Below is a small trained network, with its code and all its weights. Each question gives an input and a class and asks what happens when units are switched off, that is, made to give their printed mean instead of their output.

import numpy as np


def w(rows, s, z=0):
    codes = np.array(rows[::2]) - 128.0
    scale = np.full(codes.shape[1], s)
    scale[-1] = z or s
    return codes * scale


def norm(h):
    return h / np.sqrt((h * h).mean(-1, keepdims=True) + 1e-5)


def f(y):
    return np.maximum(y, 0)


def log_softmax(a):
    a = a - a.max(-1, keepdims=True)
    return a - np.log(np.exp(a).sum(-1, keepdims=True))


def net(x, mask):
    res = np.array(x, float).reshape(1, 6) / 4 @ E
    u = 0
    for l in range(2):
        y = f(norm(res) @ A[l][:, :-1].T + A[l][:, -1])
        res = res + np.where(mask[u : u + 4], y, B[l][:, -1]) @ B[l][:, :-1]
        u += 4
    return log_softmax(norm(res)[-1] @ U[:, :-1].T + U[:, -1])


A, B = {}, {}
E = w([
[210,48,107,102,134,159],'x0',
[127,131,133,120,136,129],'x1',
[147,104,243,180,228,123],'x2',
[112,107,126,140,134,140],'x3',
[122,120,126,131,125,133],'x4',
[167,117,178,173,44,255],'x5',
],0.0064)
A[0] = w([
[146,137,197,254,230,137,141],'L0N0',
[146,158,175,179,97,231,62],'L0N1',
[40,186,171,190,100,116,118],'L0N2',
[178,49,127,86,124,135,4],'L0N3',
],0.0098,0.0026)
B[0] = w([
[134,44,103,2,103,150,255],'L0N0',
[70,235,154,155,247,133,217],'L0N1',
[209,48,192,170,109,102,202],'L0N2',
[228,154,114,165,187,60,170],'L0N3',
],0.0096,0.0075)
A[1] = w([
[56,103,253,143,68,78,62],'L1N0',
[111,145,39,114,76,177,77],'L1N1',
[249,120,116,147,173,145,2],'L1N2',
[212,73,150,101,202,134,152],'L1N3',
],0.0073,0.0028)
B[1] = w([
[162,65,128,236,87,37,161],'L1N0',
[65,97,190,107,49,208,162],'L1N1',
[183,145,145,194,1,75,171],'L1N2',
[89,49,232,159,173,137,254],'L1N3',
],0.0071,0.0069)
U = w([
[239,36,155,179,123,68,2],'0',
[43,61,84,2,86,189,203],'1',
[66,162,86,82,244,87,158],'2',
],0.0062,0.003)

Each question gives the input, the list of numbers given to net, and the class t.
The units are the neurons (one row each of A and B). Each row of codes is followed by its name. A weight is (code - 128) times the scale printed after its matrix; where a second scale follows, it is the last column's (A, B and U).
mask holds one flag per neuron, layer by layer. A switched-off neuron (its flag False) gives its mean, the last column of its row in B, instead of its output. The means were averaged over made-up inputs and are rounded, as every weight is.
A unit's drop is (log p(t) with every unit on - log p(t) with that unit switched off) / (log p(t) with every unit on - log p(t) with every unit switched off).
The circuit of an input: a set's keep is (log p(t) with only the set's units on - log p(t) with every unit switched off) / (log p(t) with every unit on - log p(t) with every unit switched off). Starting from all 8 units, units are removed one at a time, each time the one whose removal leaves the highest keep (on an exact tie, the one counted first), for as long as the keep stays at least 0.8.
circuit, biggest first: the units of the circuit, biggest drop first
top k neurons: the k neurons with the biggest drops, biggest first
k most important neurons of layer l: the k neurons of layer l with the biggest drops, biggest first
drop when u is switched off: that unit's drop, to one decimal
input [-5,-7,-3,0,2,-5], class 0: circuit, biggest first	(L0N2, L0N1)
input [-7,-3,8,-5,-8,1], class 1: top 3 neurons	(L0N0, L0N3, L1N2)
input [-3,-2,-2,-5,-5,-3], class 0: top 4 neurons	(L0N1, L0N0, L0N2, L1N0)
input [3,8,0,-1,2,4], class 2: 2 most important neurons of layer 0	(L0N1, L0N2)
input [3,-2,4,7,-4,1], class 1: top 2 neurons	(L0N0, L0N2)
input [-1,-4,-7,4,-1,8], class 2: circuit, biggest first	(L0N1, L0N0)
input [4,-7,8,-7,-5,5], class 1: top 3 neurons	(L0N0, L0N2, L1N0)
input [-5,5,1,-6,1,-5], class 0: top 4 neurons	(L0N2, L0N1, L1N0, L0N0)
input [-8,-3,-2,-6,-4,-8], class 0: 2 most important neurons of layer 0	(L0N2, L0N1)
input [-4,2,7,2,1,1], class 1: top 2 neurons	(L0N0, L0N3)
input [-5,-5,6,3,6,-3], class 1: 3 most important neurons of layer 0	(L0N0, L0N3, L0N1)
input [-4,7,7,5,4,0], class 1: drop when L0N0 is switched off	1.3
input [-1,-5,-3,-2,-6,7], class 2: drop when L0N0 is switched off	0.1
input [-1,1,1,5,-2,4], class 2: drop when L0N1 is switched off	1.0
